Each row has two labels, one from each of two sets.
[-3.52, -0.37, -0.75, -0.99, 0.49, -0.71, -0.45, -0.27, 0.10, 0.16, 1.06, 0.13, -1.27, -0.94, 0.14, -1.17, 0.15, 4.23, -0.75, 1.09, -0.41, -1.74, -0.96, -0.76, 0.99, 1.30, 0.04, -1.69, 1.60, -2.28, 0.19, 1.93, -0.11, -3.14, -0.24, 0.88, -2.03, -2.92, -0.11, 1.75, 2.10, -1.07, -0.71, 0.56, 2.18, -0.77, -1.11, 0.36, 0.00, -0.70, 0.42, 1.40, 0.76, 1.87, 1.23] : mip, Popam
[-0.15, 0.69, 0.00, -0.08, -1.25, -0.28, 0.83, -0.24, -0.33, -0.74, 0.67, 0.12, -0.56, 0.83, -0.43, -0.28, 1.19, 2.62, 0.23, 0.87, -0.41, -0.03, -0.29, 2.27, 0.05, 2.22, 0.42, -0.08, -0.22, -0.83, -0.02, 0.12, -1.15, -1.65, 0.29, -0.34, -1.25, -1.12, -1.18, 1.10, 0.68, -1.48, 0.02, 0.05, -0.51, -0.43, 0.53, 0.72, -0.69, -0.72, 0.57, -4.79, 1.39, 0.40, 0.33] : duli, Rezad
[0.46, 0.55, -0.12, -0.18, -0.76, -0.21, 0.68, 0.29, -1.12, 0.03, 0.59, 0.74, -0.03, -0.26, 0.43, 0.70, 1.03, 2.29, -1.43, -1.93, 0.57, 0.32, 0.06, -2.08, -0.79, -2.23, 0.47, 1.11, -0.61, 0.09, -2.61, -0.35, 0.40, -1.14, 1.13, 0.90, -0.44, 0.79, -0.11, 0.50, 0.53, 1.72, -0.22, -0.09, 1.27, -0.51, 0.87, -0.31, -1.05, -0.06, 0.50, 0.43, -0.43, -2.40, -0.19] : bim, Popam
[1.24, 0.96, -0.12, 0.66, -0.64, -0.61, 0.52, 0.34, -1.11, -0.70, -0.08, -0.21, 1.10, 0.04, 2.21, 1.29, 1.34, 1.86, -0.71, -2.61, 0.16, 1.24, -0.99, -2.35, -1.96, -4.16, -0.99, 0.31, -0.48, 0.28, -2.97, -1.64, -0.24, -0.11, 0.95, 1.20, -0.88, 3.21, 0.05, -0.35, 0.23, 2.18, -1.42, 0.72, -0.07, -0.83, 0.06, -3.41, -0.31, -0.55, 0.72, 0.57, -0.57, -2.69, -1.25] : bim, belin
[1.38, 3.59, 0.91, 1.15, -1.18, -1.07, 2.96, -1.43, 0.00, -0.57, 0.76, 0.58, -0.27, 0.60, 0.98, -0.94, 0.51, 3.52, 1.14, 0.46, -0.10, 0.72, 0.85, 2.99, -0.77, 0.55, -1.98, 1.31, 0.12, 2.17, -3.79, -0.56, 2.09, -0.87, -0.62, -1.30, -1.11, 1.08, 0.21, 0.17, -0.26, -0.20, -0.56, 1.51, -0.24, 0.92, -0.07, -0.25, 0.44, -0.05, 0.23, -0.32, -2.44, -1.17, 0.47] : duli, belin
[0.59, 0.88, 0.42, 1.17, -0.13, -0.96, 1.25, -1.75, -0.20, 0.60, -1.05, 0.43, 0.12, 0.51, -0.04, 0.10, -0.74, 3.79, -0.27, 1.60, 0.63, -0.15, 0.55, 2.51, -0.78, 1.68, -0.64, 0.67, 0.58, 0.25, -0.87, 0.04, -0.64, -0.27, -0.43, -0.86, -1.38, 0.63, 0.28, 1.16, 0.43, -1.50, -0.56, 0.25, 0.44, -0.70, 0.70, -0.71, -1.68, 0.88, 0.77, 0.67, -2.69, 0.63, 0.19] : duli, nozo
[-2.10, 0.12, -0.78, 0.54, -0.08, -1.55, 0.00, -1.13, 0.01, -0.78, -1.00, 0.95, -0.20, 1.44, 1.04, -0.50, 1.70, 1.15, -0.62, -1.09, -1.20, 0.79, 0.52, -1.88, -0.81, 0.05, -0.23, -0.09, 1.98, -1.69, -1.09, -0.55, -0.15, -0.12, -0.06, 1.60, -1.48, 0.30, -0.50, 2.22, 0.64, 0.33, 0.06, 0.06, 0.94, 1.14, 1.48, 0.52, 0.16, -0.77, 0.77, 0.25, 0.35, 0.09, 0.38] : mip, nozo
[-0.87, 0.51, -0.16, 0.30, -0.96, 0.23, 0.89, 0.10, -0.16, 0.08, 0.61, 0.91, 0.25, 0.11, 0.17, 0.35, -0.32, 1.34, -2.58, -1.91, 1.89, 0.14, 0.90, -1.54, -1.12, -1.06, -0.57, -0.34, -0.50, -0.30, -0.65, -0.19, -0.34, -0.94, -0.16, 0.83, -0.33, 2.78, -0.09, 0.12, -0.71, 1.66, 0.88, -0.19, 2.44, 0.25, 1.13, -0.93, 0.63, 1.73, 0.55, 1.06, -0.38, -0.36, 0.41] : bim, Pagon
[0.21, 1.36, 0.59, 0.39, 1.55, -1.63, 0.74, -1.16, 1.00, -0.24, 0.56, 0.15, 0.29, -0.04, -0.14, -3.72, -1.07, 2.34, 0.61, -0.66, 0.27, -0.48, -0.20, 1.33, -0.76, 0.67, -0.99, 0.55, 1.91, 0.93, -0.39, -0.05, -1.01, 2.42, 0.19, -1.76, -0.73, 0.89, 0.61, 0.63, 0.66, -1.13, -0.57, 0.60, 0.49, -0.68, -0.13, -0.92, 0.13, -0.36, 0.18, 0.35, -1.29, 0.47, 0.65] : duli, nozo
[1.71, 1.15, 0.41, 0.68, -1.01, 0.44, 1.42, -0.66, 0.23, -0.61, 1.38, -0.18, 0.53, -0.16, 0.67, -0.28, 0.02, 1.42, 0.57, 0.16, 0.98, -0.99, 0.21, 2.90, -0.32, -0.26, -0.30, 0.18, -0.17, 0.49, -1.04, -0.50, -0.36, 0.96, 0.08, -0.87, -0.39, 1.16, 0.60, -0.01, 0.76, -1.02, -0.44, -0.37, -0.12, -0.03, 0.42, -0.47, -0.19, -0.79, 0.34, -0.18, -1.40, -0.20, 0.87] : duli, nozo
[-0.78, 1.03, 0.12, 0.56, -0.52, -1.37, 1.02, -1.30, 0.32, -0.27, -0.24, 1.03, -0.06, 0.51, 0.21, -0.33, 0.78, 4.38, 0.80, 0.84, -0.48, -0.83, 0.96, 2.75, -0.41, 2.31, -1.91, 0.43, 1.74, 0.47, 0.29, 0.32, -1.81, -1.78, -0.34, -0.50, -3.30, -0.99, -0.06, 1.57, 1.16, -1.44, -1.43, 0.41, 0.32, -0.01, -0.50, -0.29, 0.19, -0.64, 0.18, 0.94, -2.08, 0.57, 0.94] : duli, belin
[-0.11, 2.48, -0.30, 0.96, -0.18, -4.94, 1.23, -1.44, -0.89, 0.06, 1.42, 0.85, -1.14, 0.52, 0.50, 0.07, 0.32, 6.13, 0.34, 0.01, -0.08, 0.86, 1.07, 1.71, -0.99, 1.04, -1.65, 0.36, 1.63, 0.73, -2.57, -0.24, -1.05, -2.38, -1.19, 0.63, -1.54, 0.75, -0.67, 2.41, 2.45, -0.67, -0.80, 0.05, 1.69, -0.06, -0.07, -0.01, 1.05, -0.76, 0.37, 0.77, -2.36, -1.09, 0.82] : duli, belin
[-2.93, 0.63, 0.39, 1.00, -0.74, -0.06, 1.42, -1.22, -2.05, -0.02, 1.55, 0.86, -1.71, 1.16, 0.73, 0.16, 0.72, 6.13, 1.71, 1.41, -1.42, 1.67, 0.89, 1.74, 0.13, 3.34, -1.01, 0.03, 2.25, -0.59, -0.83, 0.89, -1.31, -4.18, -1.84, 0.88, -2.55, -1.49, -0.77, 3.41, 2.62, -0.87, -1.05, 0.63, 1.19, 0.35, 0.01, 1.62, 0.39, 3.13, 0.94, 0.19, -0.81, -1.59, 0.65] : duli, belin
[0.44, 0.80, 0.47, 0.35, 0.35, -0.88, 0.69, -0.76, 0.20, -0.39, -0.43, -0.30, 0.59, 0.21, -0.12, -0.13, -0.24, 2.54, 0.42, -0.08, 0.21, 0.74, -0.05, 1.63, 0.75, 0.32, -1.31, 0.08, 0.99, 0.68, -0.98, -0.32, -0.43, 0.70, -0.79, -0.39, -2.08, -0.43, -0.04, 0.82, 0.27, -1.05, 0.01, 0.73, 0.74, -0.28, -0.02, -1.35, 0.16, 0.13, 0.78, -0.04, -1.16, 0.46, 0.93] : duli, belin

Each row has two labels, one from each of two sets.
[1.22, -0.79, -2.31, 0.36, 0.54, -1.59, -1.38, 0.64, 0.31, 0.78, -2.61, -1.80, 0.07, -1.26, -0.16, 0.27, 1.78, -1.89, -2.26, -0.59, -1.33, -2.43, 1.03, -0.37, -5.27, -0.35, -0.43, -1.89, 0.37, 0.68, -0.36, 0.86, -0.12, -2.19, -0.12, 0.88, -0.46, -1.84, 0.04, -0.06, -0.26, 0.34, 0.02, 0.82, 1.81, 0.72, 1.06, 0.49, 3.67, -0.77, -0.18, 1.55, 0.03, 2.92, -1.36] : B, zitap
[0.75, -1.13, 0.33, 1.52, 0.29, -0.57, -2.36, -0.13, 0.38, 0.75, 0.63, -1.37, -2.20, -1.26, 3.30, 2.11, 1.36, -0.89, -4.51, -2.15, -0.62, -0.13, -0.50, 1.20, -0.04, -0.16, -1.29, -1.52, -1.37, 0.76, -0.39, -0.17, -0.06, -7.21, 0.28, -2.10, -0.77, -1.20, -0.08, -0.18, -1.13, 0.65, 0.57, 0.59, -1.59, 1.24, 0.31, 0.34, 3.45, 0.45, 0.61, 2.14, 0.91, 1.01, -2.00] : R, fopop
[1.58, -0.99, -0.30, 0.24, 0.63, 0.36, -1.17, -0.35, 1.06, 0.32, -5.38, -4.07, -1.88, -1.59, -2.15, 1.06, 1.24, -3.11, -2.98, -1.99, -1.77, 0.09, 0.49, -0.46, -2.96, 0.12, -0.79, -2.05, -0.25, 2.00, -0.63, 0.48, 0.59, -2.90, -0.21, -0.15, -0.57, -0.63, 0.45, 1.01, 4.61, -0.69, -0.33, -0.99, 1.05, 0.95, 0.11, -0.57, 3.61, -0.54, -0.20, 2.28, 0.80, 0.64, -2.04] : Z, zitap
[0.63, -2.30, 0.19, 0.96, 0.14, 0.87, -2.09, -0.60, 0.67, 1.14, 4.36, -2.25, -1.29, -1.26, 0.74, 1.58, 0.89, -0.54, -2.64, -3.19, -1.78, -0.13, 0.18, 1.12, 0.37, 0.59, -0.66, -1.77, -1.68, 0.50, 0.04, 0.42, -0.16, -7.13, 0.42, -2.18, -0.74, -1.22, 4.18, 0.62, -1.48, 0.58, 0.13, 0.46, 0.00, 2.10, 1.95, -0.80, 4.60, 0.25, 1.11, 1.47, 0.82, 1.48, -2.79] : R, fopop
[1.63, -0.90, -3.81, 0.90, -0.09, 0.90, -1.22, -0.70, 1.12, 0.30, -7.55, -0.07, -1.62, 0.29, 0.02, 1.35, 1.62, -1.64, -3.11, -2.44, -1.24, 0.41, 0.65, -0.14, -2.68, 0.78, -1.68, -1.30, -0.67, 1.46, 0.11, 1.34, -0.15, -3.76, -0.21, -0.05, -1.00, -0.71, 0.12, 0.91, -0.19, -1.40, -0.24, -0.91, 0.14, 1.16, 1.00, 0.67, 2.22, -0.24, -0.51, 2.54, 0.84, -0.62, -0.71] : Z, zitap
[1.52, -0.65, -1.97, 0.76, 1.15, -1.91, -1.85, -0.10, 0.89, 0.73, -7.55, -0.46, -0.77, 1.14, 0.99, -0.25, 1.44, -0.66, -0.49, -1.60, -2.08, -1.74, 0.91, 0.02, -4.02, 0.03, 1.72, -0.65, -0.02, 1.41, -0.49, 0.98, -0.75, 1.43, -0.08, -0.15, -0.34, -1.33, -0.53, 0.31, 0.35, -1.52, 1.06, -0.37, 1.46, -1.95, 0.88, 1.98, 0.40, -0.48, -0.11, 1.67, 0.44, -1.55, -1.00] : Z, fopop
[0.85, 1.04, -1.29, 1.13, -0.82, -0.66, -0.65, -0.10, 1.25, 0.01, -4.60, -0.21, 0.18, -1.61, 1.81, 1.82, 1.47, 0.00, -1.29, -1.46, -1.51, -0.22, 0.66, 0.29, -2.46, 0.43, -0.65, -2.85, -0.29, 1.36, -0.72, 1.10, -1.00, -3.28, 0.39, -1.10, -0.22, -0.53, -0.04, 0.02, -0.08, -0.60, 0.36, -1.53, 1.94, 0.65, 0.29, 0.39, 3.65, 0.58, -0.46, 2.44, 1.82, 0.96, -0.75] : Z, zitap
[0.03, -0.50, -1.23, 2.17, 0.30, -1.87, -1.68, -0.10, 0.23, 1.38, -0.80, -2.12, -1.81, 0.68, 0.55, 1.36, 1.86, 0.28, -1.71, -3.13, -0.07, -0.08, 0.11, 1.00, -0.20, -0.22, -1.12, -2.12, -1.79, 0.58, -0.11, -0.48, 0.02, -3.20, -0.55, -0.53, -0.71, -1.93, -1.48, 1.06, -0.92, 0.49, 1.28, 0.28, 0.32, 1.66, 1.83, -0.03, 3.29, 0.36, 1.00, 1.63, 0.11, 1.33, -1.78] : R, zitap
[0.89, -1.47, -3.74, 2.00, 1.43, -2.32, -1.91, -1.56, -0.29, 0.75, -7.55, -0.82, -3.09, 1.90, -0.34, 0.37, 0.47, -0.65, -1.17, 1.54, -0.39, -4.29, 1.93, -0.64, -4.53, 0.27, -0.65, -1.27, -1.02, 0.72, 1.69, 2.08, -1.74, 2.44, -0.75, 0.42, -0.87, -2.20, -0.79, 0.98, 0.41, -3.73, 1.73, -1.54, 0.24, -1.41, 2.17, 2.85, 0.67, -1.37, -0.01, 1.45, 0.82, -1.52, -0.51] : Z, fopop
[1.32, -0.77, -0.12, -0.64, -0.29, -2.18, -1.19, -0.59, 1.00, 0.80, -5.99, -0.61, -1.37, -0.88, -0.16, 1.56, 0.93, -1.43, -1.70, -2.34, -1.26, -0.34, 1.18, -0.51, -3.59, 0.73, 0.20, -1.31, 0.08, 0.82, -1.39, 0.78, -0.23, -1.90, -0.14, -0.45, 0.66, -0.92, -0.47, 1.04, 0.17, 0.08, 0.39, 1.32, 1.59, 0.28, 1.35, 0.66, 3.32, -0.14, 1.05, 1.44, 1.43, -0.18, -1.55] : Z, fopop
[1.67, -1.33, -0.40, 0.76, 0.58, -1.75, -1.13, 1.28, 0.77, 2.15, -1.29, -3.98, -0.27, 0.29, 0.40, 0.49, 0.68, -1.55, -3.30, -1.71, -1.45, -2.16, -1.11, 0.53, -5.74, 0.23, -0.89, -1.84, 1.29, 0.69, -5.22, 1.12, -1.72, -3.26, -1.55, -0.23, 0.77, -1.59, 0.75, 1.00, -0.24, 0.20, 0.92, -1.14, 1.03, 0.80, 2.99, 1.40, 4.22, -0.50, -0.33, 1.46, 1.11, 1.31, -2.19] : B, fopop
[2.17, -1.31, -2.54, -0.24, 0.59, -1.11, -2.03, 0.67, 0.19, 1.41, -7.55, -0.30, -1.56, -0.32, 2.55, 0.66, -1.71, -1.26, -0.39, -2.01, -1.64, -1.96, 0.44, 0.66, -3.79, 0.06, -0.67, -1.25, 0.85, 1.70, -0.08, 1.61, -0.48, -1.51, 0.88, -0.19, 0.24, -1.38, 0.05, 0.27, 0.15, -1.37, -0.17, -0.85, 0.49, 1.01, 0.11, 2.41, 2.27, -0.58, -0.36, 2.54, 1.60, -1.75, -1.15] : Z, fopop
[-0.32, -0.36, -1.48, 2.23, 1.29, -1.27, -0.19, -0.36, -1.35, 1.40, -3.59, -2.08, -1.78, -0.74, 2.21, 0.82, 1.21, -1.06, -1.69, -2.05, -0.75, -0.74, 1.05, 1.13, -0.92, 0.51, -1.61, -1.64, -1.44, -0.17, 0.07, -1.04, -1.48, -0.89, -0.22, -0.08, -1.47, -2.14, -2.08, 0.39, -0.11, -0.67, 1.21, -0.47, -0.21, 0.34, 2.18, 0.82, 2.39, 0.95, 1.62, 0.95, -0.44, 0.17, -2.43] : R, zitap
[0.12, -0.51, -0.52, 0.88, 0.67, 0.30, 0.20, 1.55, 1.08, 0.85, 0.48, -2.28, -0.66, -1.32, 1.82, 1.52, 0.66, -0.08, -2.46, -2.49, -0.27, 0.35, -0.80, -4.43, 1.52, 0.59, -2.58, -1.41, -2.05, -0.67, 0.04, -0.70, -0.94, -6.67, 1.54, -1.46, -0.20, -1.85, -1.32, -0.07, -1.86, 1.16, 0.28, -0.07, 1.32, 1.24, 0.60, 0.35, 4.08, 1.50, 1.30, 3.01, 0.15, -0.04, -1.91] : R, zitap
[0.67, -3.07, -0.29, 2.62, 0.22, 0.08, -1.14, 0.20, 0.38, 1.20, 0.10, -1.53, -2.29, -0.15, 1.53, -0.04, 0.96, -0.94, -2.86, -1.58, -1.16, 0.36, -0.68, 0.59, -1.11, 0.21, -1.35, -2.12, -1.27, 0.75, 0.23, -0.68, -0.85, -6.11, 0.37, -1.45, -0.41, -1.68, -0.03, -0.50, -0.28, 0.57, -0.38, 0.94, 0.47, 2.42, 2.11, -0.40, 2.46, 0.23, 0.78, 2.34, 2.08, 0.99, -2.88] : R, fopop
[0.46, -0.02, -1.61, -0.01, 0.33, -0.37, -0.99, -0.18, -0.06, 0.53, -4.79, -0.98, -1.46, -0.82, 0.59, 1.48, 1.43, 0.63, 0.32, -1.57, -1.76, -0.15, 0.34, 0.72, -1.48, -0.44, -1.39, -0.87, -0.94, 0.84, 0.35, 1.68, -0.64, -2.23, -0.64, -1.45, -0.13, -1.52, -0.08, 1.25, -0.04, -0.22, 0.57, -0.26, 0.57, 0.34, 0.95, 1.17, 3.71, -0.26, -0.45, -7.55, 0.33, -0.64, -1.26] : Z, zitap
[0.94, -0.49, -2.61, 0.36, 6.02, 0.22, -0.68, -1.47, 0.24, 0.48, -3.98, -1.33, -3.20, -0.22, -1.89, 1.21, 1.45, -1.40, -1.26, -1.01, -1.36, -0.79, 0.29, 0.73, -4.16, 0.16, -1.26, -1.45, -0.77, 0.60, -0.26, 0.98, -0.94, -0.23, 1.43, -0.45, 0.00, -2.38, -2.28, 1.23, 0.64, -1.37, 0.65, -0.71, 0.85, 2.09, 1.60, -1.25, 1.42, 0.10, 0.67, 1.63, 1.45, 0.04, -1.55] : Z, zitap
[0.50, -0.15, 0.03, 0.69, -0.16, 1.27, -0.92, 0.17, 1.11, 0.98, -4.70, 0.83, -2.01, -5.15, -1.19, 2.60, 0.44, -0.81, -1.75, -1.90, -0.72, -0.20, 0.83, 0.82, -1.94, 0.01, -1.05, -2.18, -0.84, 1.29, 0.57, 0.94, -0.50, -2.02, 0.09, -0.45, -0.21, -1.16, -0.68, 0.26, 0.18, 0.80, -2.48, -0.42, 0.79, 0.55, 1.87, -0.45, 3.37, -0.27, 0.46, 2.95, 0.54, -1.55, -1.92] : Z, zitap
